Below are the code and all the weights of a small trained network. Each question names an input and a class and asks about switching units off, where a switched-off unit gives its printed mean instead of its output.

import numpy as np


def w(rows, s, z=0):
    codes = np.array(rows[::2]) - 128.0
    scale = np.full(codes.shape[1], s)
    scale[-1] = z or s
    return codes * scale


def norm(h):
    return h / np.sqrt((h * h).mean(-1, keepdims=True) + 1e-5)


def f(y):
    return y / 2 * (1 + np.tanh(0.7978845608 * (y + 0.044715 * y**3)))


def log_softmax(a):
    a = a - a.max(-1, keepdims=True)
    return a - np.log(np.exp(a).sum(-1, keepdims=True))


def net(x, mask):
    res = np.array(x, float).reshape(1, 5) / 4 @ E
    u = 0
    for l in range(3):
        y = f(norm(res) @ A[l][:, :-1].T + A[l][:, -1])
        res = res + np.where(mask[u : u + 11], y, B[l][:, -1]) @ B[l][:, :-1]
        u += 11
    return log_softmax(norm(res)[-1] @ U[:, :-1].T + U[:, -1])


A, B = {}, {}
E = w([
[172,60,214,218,244],'x0',
[188,209,155,124,141],'x1',
[41,163,182,121,147],'x2',
[158,143,191,187,4],'x3',
[129,126,126,127,129],'x4',
],0.0038)
A[0] = w([
[234,253,168,107,164,131],'0.n1',
[96,109,139,108,118,18],'0.n2',
[144,129,194,184,38,67],'0.n3',
[85,155,185,160,165,148],'0.n4',
[78,105,109,44,234,54],'0.n5',
[58,162,191,60,123,73],'0.n6',
[212,78,136,155,131,75],'0.n7',
[80,129,103,142,178,248],'0.n8',
[198,248,198,70,154,138],'0.n9',
[91,126,90,119,136,91],'0.n10',
[57,13,111,157,83,122],'0.n11',
],0.0061,0.0019)
B[0] = w([
[82,2,137,134,104,248],'0.n1',
[142,98,67,128,118,97],'0.n2',
[183,146,197,32,196,227],'0.n3',
[102,154,139,134,125,193],'0.n4',
[167,120,172,80,108,250],'0.n5',
[87,143,120,172,168,160],'0.n6',
[120,196,105,152,118,192],'0.n7',
[121,143,183,151,110,228],'0.n8',
[80,45,112,126,100,228],'0.n9',
[131,92,169,143,114,134],'0.n10',
[134,63,179,140,76,224],'0.n11',
],0.0069,0.0022)
A[1] = w([
[142,138,117,79,178,21],'1.n1',
[200,112,83,126,128,112],'1.n2',
[134,134,203,235,213,53],'1.n3',
[98,149,72,3,48,250],'1.n4',
[158,104,59,109,177,128],'1.n5',
[183,120,83,117,161,64],'1.n6',
[44,184,161,164,164,36],'1.n7',
[116,82,212,139,192,182],'1.n8',
[127,103,99,28,236,36],'1.n9',
[248,87,28,186,95,167],'1.n10',
[216,135,72,120,124,133],'1.n11',
],0.0065,0.0016)
B[1] = w([
[121,113,138,95,76,117],'1.n1',
[64,140,147,126,135,138],'1.n2',
[124,156,87,180,127,219],'1.n3',
[186,130,110,179,186,244],'1.n4',
[120,177,172,133,64,131],'1.n5',
[106,162,174,105,126,121],'1.n6',
[60,136,139,52,97,139],'1.n7',
[138,147,82,102,120,254],'1.n8',
[211,118,187,132,111,151],'1.n9',
[2,152,152,75,124,182],'1.n10',
[33,137,163,98,144,140],'1.n11',
],0.0068,0.0047)
A[2] = w([
[71,33,175,150,113,128],'2.n1',
[145,203,8,115,61,254],'2.n2',
[222,188,195,117,55,61],'2.n3',
[24,182,166,155,136,185],'2.n4',
[39,176,164,120,115,122],'2.n5',
[121,10,105,170,104,146],'2.n6',
[194,153,139,30,102,179],'2.n7',
[170,171,254,108,80,145],'2.n8',
[151,136,132,194,162,159],'2.n9',
[142,218,14,221,175,252],'2.n10',
[126,188,177,192,77,69],'2.n11',
],0.0056,0.00093)
B[2] = w([
[151,132,75,128,94,229],'2.n1',
[92,197,141,189,186,162],'2.n2',
[147,98,188,102,188,179],'2.n3',
[88,177,92,62,101,207],'2.n4',
[86,139,128,67,107,177],'2.n5',
[141,115,24,193,107,223],'2.n6',
[191,142,175,142,111,182],'2.n7',
[165,92,85,96,155,211],'2.n8',
[117,220,81,100,112,180],'2.n9',
[111,190,157,254,170,254],'2.n10',
[171,147,153,106,142,142],'2.n11',
],0.0058,0.0027)
U = w([
[135,250,143,250,202,208],'0',
[254,100,242,36,167,174],'1',
[18,171,141,14,81,41],'2',
[153,54,66,182,73,3],'3',
],0.0096,0.00038)

Each question gives the input, the list of numbers given to net, and the class t.
The units are the neurons (one row each of A and B). Each row of codes is followed by its name. A weight is (code - 128) times the scale printed after its matrix; where a second scale follows, it is the last column's (A, B and U).
mask holds one flag per neuron, layer by layer. A switched-off neuron (its flag False) gives its mean, the last column of its row in B, instead of its output. The means were averaged over made-up inputs and are rounded, as every weight is.
A unit's drop is (log p(t) with every unit on - log p(t) with that unit switched off) / (log p(t) with every unit on - log p(t) with every unit switched off).
The circuit of an input: a set's keep is (log p(t) with only the set's units on - log p(t) with every unit switched off) / (log p(t) with every unit on - log p(t) with every unit switched off). Starting from the 12 units with the biggest drops (on a tie, the unit counted first), units are removed one at a time, each time the one whose removal leaves the highest keep (on an exact tie, the one counted first), for as long as the keep stays at least 0.8.
circuit, biggest first: the units of the circuit, biggest drop first
unit that matters most: the unit with the biggest drop
top k neurons: the k neurons with the biggest drops, biggest first
top k neurons in layer l: the k neurons of layer l with the biggest drops, biggest first
input [7,-7,-6,0,1], class 0: circuit, biggest first -> [0.n1; 0.n7]
input [-6,6,0,3,4], class 0: top 2 neurons in layer 2 -> [2.n10; 2.n2]
input [3,4,-2,-5,7], class 1: unit that matters most -> 1.n9
input [-8,-6,-6,-1,1], class 0: circuit, biggest first -> [1.n4; 2.n2]
input [-4,7,2,6,-8], class 3: circuit, biggest first -> [0.n9; 0.n1]
input [5,-5,-6,3,-7], class 2: top 2 neurons -> [1.n10; 1.n4]
input [-1,-8,7,-2,8], class 3: circuit, biggest first -> [0.n11; 1.n10]
input [-7,0,-3,8,-7], class 1: top 2 neurons in layer 0 -> [0.n3; 0.n7]
input [-7,-8,5,7,-5], class 3: top 3 neurons -> [0.n11; 1.n8; 1.n3]
input [7,-2,8,-4,3], class 2: circuit, biggest first -> [1.n7; 1.n4]
input [-2,-7,-7,6,-4], class 2: top 2 neurons in layer 1 -> [1.n10; 1.n11]
input [-6,-3,-6,-6,-4], class 0: top 2 neurons -> [1.n4; 0.n3]
input [-2,8,5,0,-6], class 3: circuit, biggest first -> [0.n1; 1.n10]
input [-7,4,-5,7,8], class 0: circuit, biggest first -> [2.n2]
input [7,-7,2,8,4], class 1: top 3 neurons in layer 0 -> [0.n3; 0.n11; 0.n1]
input [-4,-2,-7,7,2], class 1: circuit, biggest first -> [0.n3; 2.n3]
input [-1,-4,8,8,7], class 1: circuit, biggest first -> [0.n3; 2.n8]
input [4,-3,-6,6,4], class 1: top 3 neurons in layer 0 -> [0.n3; 0.n9; 0.n11]
input [4,7,6,2,-2], class 3: circuit, biggest first -> [0.n1; 0.n9]
input [-7,7,4,-6,-2], class 0: circuit, biggest first -> [1.n4]
input [-4,-6,2,3,-4], class 3: top 2 neurons in layer 1 -> [1.n3; 1.n8]
input [4,5,6,2,5], class 2: top 4 neurons -> [0.n4; 1.n4; 1.n7; 0.n11]
input [4,4,3,5,-1], class 1: top 4 neurons -> [0.n3; 1.n4; 1.n10; 2.n10]
input [2,2,8,-6,-3], class 2: top 3 neurons in layer 0 -> [0.n3; 0.n6; 0.n8]
